Below is a small trained network, with its code and all its weights. Each question gives an input and a class and asks what happens when units are switched off, that is, made to give their printed mean instead of their output.

import numpy as np


def w(rows, s, z=0):
    codes = np.array(rows[::2]) - 128.0
    scale = np.full(codes.shape[1], s)
    scale[-1] = z or s
    return codes * scale


def f(y):
    return np.maximum(y, 0)


def log_softmax(a):
    a = a - a.max(-1, keepdims=True)
    return a - np.log(np.exp(a).sum(-1, keepdims=True))


def net(x, mask):
    res = np.array(x, float).reshape(1, 4) / 4 @ E
    y = f(res @ A[0][:, :-1].T + A[0][:, -1])
    res = res + np.where(mask, y, B[0][:, -1]) @ B[0][:, :-1]
    return log_softmax(res[-1] @ U[:, :-1].T + U[:, -1])


A, B = {}, {}
E = w([
[151,136,3,209,165,138,142,167],'x0',
[150,141,145,122,135,126,129,120],'x1',
[34,105,145,97,85,129,109,208],'x2',
[154,169,109,106,146,137,126,207],'x3',
],0.013)
A[0] = w([
[223,159,88,145,140,129,124,150,124],'n0',
[101,126,141,163,119,119,125,84,31],'n1',
[95,141,135,141,142,132,127,99,95],'n2',
[129,113,132,98,118,148,147,130,128],'n3',
[74,119,111,133,122,122,118,246,182],'n4',
[87,134,79,84,126,135,130,254,99],'n5',
[85,114,113,84,108,133,123,85,254],'n6',
[85,131,249,55,119,125,121,178,129],'n7',
],0.021,0.0034)
B[0] = w([
[175,138,85,98,211,125,133,122,228],'n0',
[91,97,128,168,128,130,125,109,154],'n1',
[87,119,142,128,159,131,115,128,142],'n2',
[108,126,106,109,114,122,136,120,145],'n3',
[132,149,158,177,95,125,128,209,221],'n4',
[82,126,127,202,101,131,126,206,220],'n5',
[132,102,158,154,100,127,128,82,175],'n6',
[167,172,108,3,90,131,129,87,254],'n7',
],0.021,0.025)
U = w([
[121,135,175,2,53,127,117,94,1],'0',
[76,160,112,142,79,134,128,254,143],'1',
[61,36,172,134,121,123,124,50,195],'2',
[189,106,59,118,224,124,160,118,167],'3',
],0.0086,0.0031)

Each question gives the input, the list of numbers given to net, and the class t.
The units are the neurons (one row each of A and B). Each row of codes is followed by its name. A weight is (code - 128) times the scale printed after its matrix; where a second scale follows, it is the last column's (A, B and U).
mask holds one flag per neuron, in row order. A switched-off neuron (its flag False) gives its mean, the last column of its row in B, instead of its output. The means were averaged over made-up inputs and are rounded, as every weight is.
A unit's drop is (log p(t) with every unit on - log p(t) with that unit switched off) / (log p(t) with every unit on - log p(t) with every unit switched off).
The circuit of an input: a set's keep is (log p(t) with only the set's units on - log p(t) with every unit switched off) / (log p(t) with every unit on - log p(t) with every unit switched off). Starting from all 8 units, units are removed one at a time, each time the one whose removal leaves the highest keep (on an exact tie, the one counted first), for as long as the keep stays at least 0.8.
units of the circuit, in order: the units of the circuit, biggest drop first
k most important neurons: the k neurons with the biggest drops, biggest first
drop when u is switched off: that unit's drop, to one decimal
input [-5,-2,8,4], class 0: units of the circuit, in order : (n7)
input [-5,5,-7,1], class 3: units of the circuit, in order : (n7; n4)
input [-2,3,-1,3], class 0: 2 most important neurons : (n0; n5)
input [-3,-6,-2,5], class 0: 3 most important neurons : (n4; n5; n0)
input [3,-5,-1,-6], class 2: units of the circuit, in order : (n7; n0; n4)
input [1,-5,-4,-2], class 3: 2 most important neurons : (n7; n5)
input [4,5,1,-5], class 2: units of the circuit, in order : (n7; n0; n4)
input [7,-6,0,-5], class 3: 2 most important neurons : (n5; n4)
input [-1,-8,-5,-4], class 2: 2 most important neurons : (n7; n0)
input [5,-3,-4,7], class 3: drop when n0 is switched off : 7.3
input [-1,3,-6,-8], class 2: drop when n7 is switched off : 0.2
input [4,0,-2,3], class 3: drop when n0 is switched off : 0.5
